Each row has a name. Each question is about the rows just above it.

luta: [ 61.0 -12.0 -32.2 -24.7 -11.5 -19.4  -3.3 -18.3  24.4 -23.3 -64.6   9.5
  32.1 -33.6  17.7  25.5  -3.6  34.1  45.9 -26.0  26.2 -44.9  12.0  -3.3
   9.8   2.2  10.6 -27.8]
segib: [ 63.9  -2.1 -56.7 -43.8 -22.4 -15.5  -9.9 -32.3  45.1 -23.3 -87.8  25.6
  32.8 -31.1  34.3  25.5  -3.6  34.1  50.1 -26.0  26.2 -43.0  26.0  -9.9
   9.8  -6.5  27.8 -56.1]
mukek: [ 65.5  -2.1 -55.5 -40.4 -20.8 -15.5  -8.8 -29.5  46.6 -23.3 -89.2  20.6
  32.5 -31.1  29.6  25.5  -3.6  34.1  50.9 -26.0  26.2 -47.3  28.4  -8.8
   9.8  -6.5  22.6 -50.7]
bif: [ 19.0   5.8 -22.8 -24.7 -11.5   1.4  -3.3 -18.3  11.3 -17.0 -21.3   9.7
  18.1  -6.1  17.7  17.7  -3.5  12.5  17.8  -6.7   7.8  -2.2   5.0  -3.3
   9.8  -6.5  22.6 -27.8]
Difep: [ 61.0 -13.4 -32.2 -24.7 -11.5 -17.2  -1.7 -18.3  22.1 -23.3 -58.8  -2.3
  32.1 -31.9  14.1  25.5  -3.6  34.1  45.9 -26.0  26.2 -43.0  12.0  -1.7
   9.8   7.2   4.0 -23.8]
How many entries does [ 19.0   5.8 -22.8 -24.7 -11.5   1.4  -3.3 -18.3] have?	8
Count the entries of [ 65.5  -2.1 -55.5 -40.4 -20.8 -15.5  -8.8 -29.5  46.6 -23.3 -89.2  20.6
  32.5 -31.1  29.6  25.5  -3.6  34.1  50.9]:	19
How many entries does [ 65.5  -2.1 -55.5 -40.4 -20.8 -15.5  -8.8 -29.5  46.6 -23.3 -89.2  20.6
  32.5 -31.1] have?	14
How many entries does [ 19.0   5.8 -22.8 -24.7 -11.5   1.4  -3.3 -18.3  11.3 -17.0 -21.3   9.7
  18.1  -6.1  17.7  17.7  -3.5  12.5  17.8  -6.7   7.8  -2.2   5.0] have?	23
Number of entries in [ 19.0   5.8 -22.8 -24.7 -11.5   1.4  -3.3 -18.3  11.3 -17.0 -21.3   9.7
  18.1  -6.1  17.7  17.7  -3.5  12.5  17.8  -6.7   7.8  -2.2   5.0  -3.3
   9.8  -6.5  22.6 -27.8]:	28
Number of entries in [ 63.9  -2.1 -56.7 -43.8 -22.4 -15.5  -9.9 -32.3  45.1 -23.3 -87.8  25.6
  32.8 -31.1  34.3  25.5  -3.6  34.1  50.1 -26.0  26.2 -43.0  26.0  -9.9
   9.8  -6.5  27.8 -56.1]:	28

tez: [ 9.7 25.5  7.9 23.1 46.8 17.9  5.8 18.1 43.6 79.4 68.7 43.4]
mukek: [ 9.7 25.5  7.9 23.1 46.8 14.7  5.8 18.1 43.6 79.4 68.7 43.4]
kolop: [ 5.1  6.9 -2.9  5.0 19.5 14.7 -3.9  3.4 12.2 37.9 18.6 14.2]
Number of entries in [ 9.7 25.5  7.9 23.1 46.8 14.7  5.8 18.1 43.6 79.4 68.7 43.4]:	12
How many entries does [ 9.7 25.5  7.9 23.1 46.8 17.9  5.8 18.1 43.6 79.4 68.7] have?	11
How many entries does [ 5.1  6.9 -2.9  5.0 19.5 14.7 -3.9  3.4 12.2] have?	9

mukek: [ 32.4 -44.7  11.7 -68.2 -10.7  30.9   7.5  20.6  27.2]
Koz: [-26.6  33.7 -23.7  72.6  36.5 -12.4 -29.5 -20.5 -29.1]
lapaf: [ 23.4 -29.4  11.8 -39.3  32.8  30.2   8.3  18.5  20.1]
Difep: [-39.2   3.2 -10.1  -3.6 -38.7 -44.6   0.7 -24.3 -31.2]
Number of entries in [ 32.4 -44.7  11.7 -68.2 -10.7]:	5
Number of entries in [ 32.4 -44.7  11.7 -68.2 -10.7  30.9   7.5  20.6]:	8
How many entries does [-26.6  33.7 -23.7  72.6  36.5 -12.4 -29.5 -20.5 -29.1] have?	9
How many entries does [ 32.4 -44.7  11.7 -68.2 -10.7  30.9   7.5  20.6  27.2] have?	9
How many entries does [-39.2   3.2 -10.1  -3.6 -38.7] have?	5

